Here is a tiny trained network, its code and every weight. The questions are about switching its units off for an input and a class, where a switched-off unit gives its printed mean instead of its output.

import numpy as np


def w(rows, s, z=0):
    codes = np.array(rows[::2]) - 128.0
    scale = np.full(codes.shape[1], s)
    scale[-1] = z or s
    return codes * scale


def norm(h):
    return h / np.sqrt((h * h).mean(-1, keepdims=True) + 1e-5)


def f(y):
    return np.maximum(y, 0)


def log_softmax(a):
    a = a - a.max(-1, keepdims=True)
    return a - np.log(np.exp(a).sum(-1, keepdims=True))


def net(x, mask):
    res = np.array(x, float).reshape(1, 7) / 4 @ E
    u = 0
    for l in range(2):
        y = f(norm(res) @ A[l][:, :-1].T + A[l][:, -1])
        res = res + np.where(mask[u : u + 15], y, B[l][:, -1]) @ B[l][:, :-1]
        u += 15
    return log_softmax(norm(res)[-1] @ U[:, :-1].T + U[:, -1])


A, B = {}, {}
E = w([
[250,83,216,125,59,114,130],'x0',
[66,132,189,171,125,41,105],'x1',
[115,123,151,204,123,228,66],'x2',
[129,135,134,125,128,131,136],'x3',
[155,202,101,175,88,111,164],'x4',
[130,131,131,129,129,129,132],'x5',
[195,232,154,39,188,122,3],'x6',
],0.0052)
A[0] = w([
[160,83,162,95,72,97,86,57],'L0N0',
[111,1,198,50,246,189,143,85],'L0N1',
[126,89,86,113,112,88,179,114],'L0N2',
[186,102,126,106,142,58,162,84],'L0N3',
[189,192,100,164,129,106,94,125],'L0N4',
[168,191,65,177,69,129,162,45],'L0N5',
[134,131,151,147,44,156,121,126],'L0N6',
[95,184,214,206,137,163,102,169],'L0N7',
[144,142,62,80,93,242,162,67],'L0N8',
[210,62,213,120,78,98,91,2],'L0N9',
[80,121,185,173,56,69,65,145],'L0N10',
[186,105,201,220,131,192,89,74],'L0N11',
[166,96,64,75,51,189,115,45],'L0N12',
[123,135,154,211,117,241,66,40],'L0N13',
[126,124,69,118,153,183,114,67],'L0N14',
],0.0085,0.004)
B[0] = w([
[164,213,108,108,119,159,191,193],'L0N0',
[133,197,107,217,38,31,85,253],'L0N1',
[130,117,141,31,118,181,100,226],'L0N2',
[120,141,70,97,145,138,153,215],'L0N3',
[80,95,196,133,68,133,85,213],'L0N4',
[144,174,117,228,65,65,69,187],'L0N5',
[106,144,140,101,77,138,164,184],'L0N6',
[160,87,83,103,157,95,103,235],'L0N7',
[119,77,179,170,173,51,131,210],'L0N8',
[194,188,137,148,99,222,155,235],'L0N9',
[181,85,178,155,183,88,163,253],'L0N10',
[156,135,24,130,166,191,117,206],'L0N11',
[176,69,224,174,219,50,178,182],'L0N12',
[159,85,2,99,117,134,138,204],'L0N13',
[139,136,133,154,175,175,131,176],'L0N14',
],0.0081,0.0042)
A[1] = w([
[113,118,193,55,113,172,55,40],'L1N0',
[162,140,146,120,120,157,44,143],'L1N1',
[189,185,69,136,170,143,71,86],'L1N2',
[91,32,110,200,57,212,207,75],'L1N3',
[43,157,90,103,166,106,105,84],'L1N4',
[49,118,122,160,199,140,73,135],'L1N5',
[151,115,173,154,235,122,154,135],'L1N6',
[177,183,154,61,119,63,149,149],'L1N7',
[110,147,110,18,90,106,188,4],'L1N8',
[57,132,71,172,182,173,94,74],'L1N9',
[87,191,85,148,178,93,186,140],'L1N10',
[132,123,106,187,36,93,98,89],'L1N11',
[198,176,129,139,138,96,156,155],'L1N12',
[169,151,96,110,157,197,11,39],'L1N13',
[101,2,125,129,46,170,121,151],'L1N14',
],0.0083,0.0038)
B[1] = w([
[28,219,227,58,178,161,164,143],'L1N0',
[66,139,151,91,124,101,207,183],'L1N1',
[59,92,154,102,106,68,162,214],'L1N2',
[77,168,215,2,202,120,87,219],'L1N3',
[202,158,135,142,65,218,187,193],'L1N4',
[198,166,134,160,100,126,180,203],'L1N5',
[179,4,236,206,112,67,112,183],'L1N6',
[74,87,47,142,205,149,111,253],'L1N7',
[164,115,46,114,153,138,17,169],'L1N8',
[221,121,116,50,25,192,174,187],'L1N9',
[188,73,177,172,129,186,106,205],'L1N10',
[69,190,144,107,79,90,51,199],'L1N11',
[69,82,135,177,91,163,113,244],'L1N12',
[57,146,157,129,181,103,124,190],'L1N13',
[73,217,126,136,198,104,120,195],'L1N14',
],0.0076,0.0058)
U = w([
[174,35,205,195,220,60,152,212],'0',
[18,209,204,7,226,139,128,94],'1',
[229,176,160,93,66,218,200,174],'2',
[79,208,111,197,34,40,49,4],'3',
[153,62,12,69,218,142,86,62],'4',
],0.011,0.0038)

Each question gives the input, the list of numbers given to net, and the class t.
The units are the neurons (one row each of A and B). Each row of codes is followed by its name. A weight is (code - 128) times the scale printed after its matrix; where a second scale follows, it is the last column's (A, B and U).
mask holds one flag per neuron, layer by layer. A switched-off neuron (its flag False) gives its mean, the last column of its row in B, instead of its output. The means were averaged over made-up inputs and are rounded, as every weight is.
A unit's drop is (log p(t) with every unit on - log p(t) with that unit switched off) / (log p(t) with every unit on - log p(t) with every unit switched off).
The circuit of an input: a set's keep is (log p(t) with only the set's units on - log p(t) with every unit switched off) / (log p(t) with every unit on - log p(t) with every unit switched off). Starting from the 12 units with the biggest drops (on a tie, the unit counted first), units are removed one at a time, each time the one whose removal leaves the highest keep (on an exact tie, the one counted first), for as long as the keep stays at least 0.8.
circuit, biggest first: the units of the circuit, biggest drop first
unit that matters most: the unit with the biggest drop
top k neurons: the k neurons with the biggest drops, biggest first
top k neurons in layer l: the k neurons of layer l with the biggest drops, biggest first
input [2,-8,-1,0,2,-8,8], class 0: circuit, biggest first -> (L0N12 L0N8)
input [2,-4,6,1,7,0,0], class 3: top 2 neurons in layer 0 -> (L0N5 L0N4)
input [2,-4,-6,-2,-8,0,2], class 3: unit that matters most -> L0N1
input [-1,3,-7,7,5,3,2], class 4: top 2 neurons -> (L0N1 L1N7)
input [8,2,-5,-4,4,4,-7], class 2: top 4 neurons -> (L0N9 L0N0 L0N4 L1N13)
input [2,8,0,-2,6,-1,5], class 0: top 2 neurons in layer 0 -> (L0N10 L0N1)
input [-2,3,4,-3,7,3,-8], class 1: top 2 neurons -> (L1N3 L0N1)
input [6,-6,-5,-2,1,-4,-7], class 1: top 4 neurons -> (L1N3 L0N10 L0N2 L1N14)
input [-3,4,-6,4,-4,4,-5], class 4: circuit, biggest first -> (L0N2 L1N8)
input [-6,3,4,1,4,-3,-1], class 2: top 2 neurons -> (L1N9 L0N1)
input [-7,3,-1,-4,6,-7,6], class 2: top 3 neurons -> (L1N4 L0N1 L0N2)
input [-3,-3,-5,-6,-1,8,-5], class 1: top 4 neurons -> (L1N14 L1N3 L0N7 L0N0)
input [-3,6,-5,-6,8,-8,-8], class 1: top 2 neurons in layer 1 -> (L1N3 L1N6)
input [5,3,2,8,-7,-5,-8], class 1: circuit, biggest first -> (L1N3)
input [-5,7,8,5,3,-3,-1], class 4: circuit, biggest first -> (L0N13 L0N7)
input [1,-8,-8,-5,8,-1,-1], class 0: top 3 neurons in layer 0 -> (L0N12 L0N8 L0N1)
input [-4,6,4,-5,6,8,-7], class 1: top 4 neurons in layer 0 -> (L0N1 L0N12 L0N8 L0N6)
input [8,6,7,0,-2,7,4], class 2: top 2 neurons in layer 0 -> (L0N9 L0N0)
input [2,-7,-3,5,4,8,-5], class 0: top 2 neurons -> (L0N12 L0N8)
input [-5,0,-3,-2,-8,4,6], class 3: top 3 neurons -> (L0N1 L0N2 L1N3)
input [-5,0,7,8,-4,-8,0], class 4: circuit, biggest first -> (L0N13)
input [-6,0,8,7,-4,1,6], class 4: top 2 neurons -> (L0N13 L0N7)
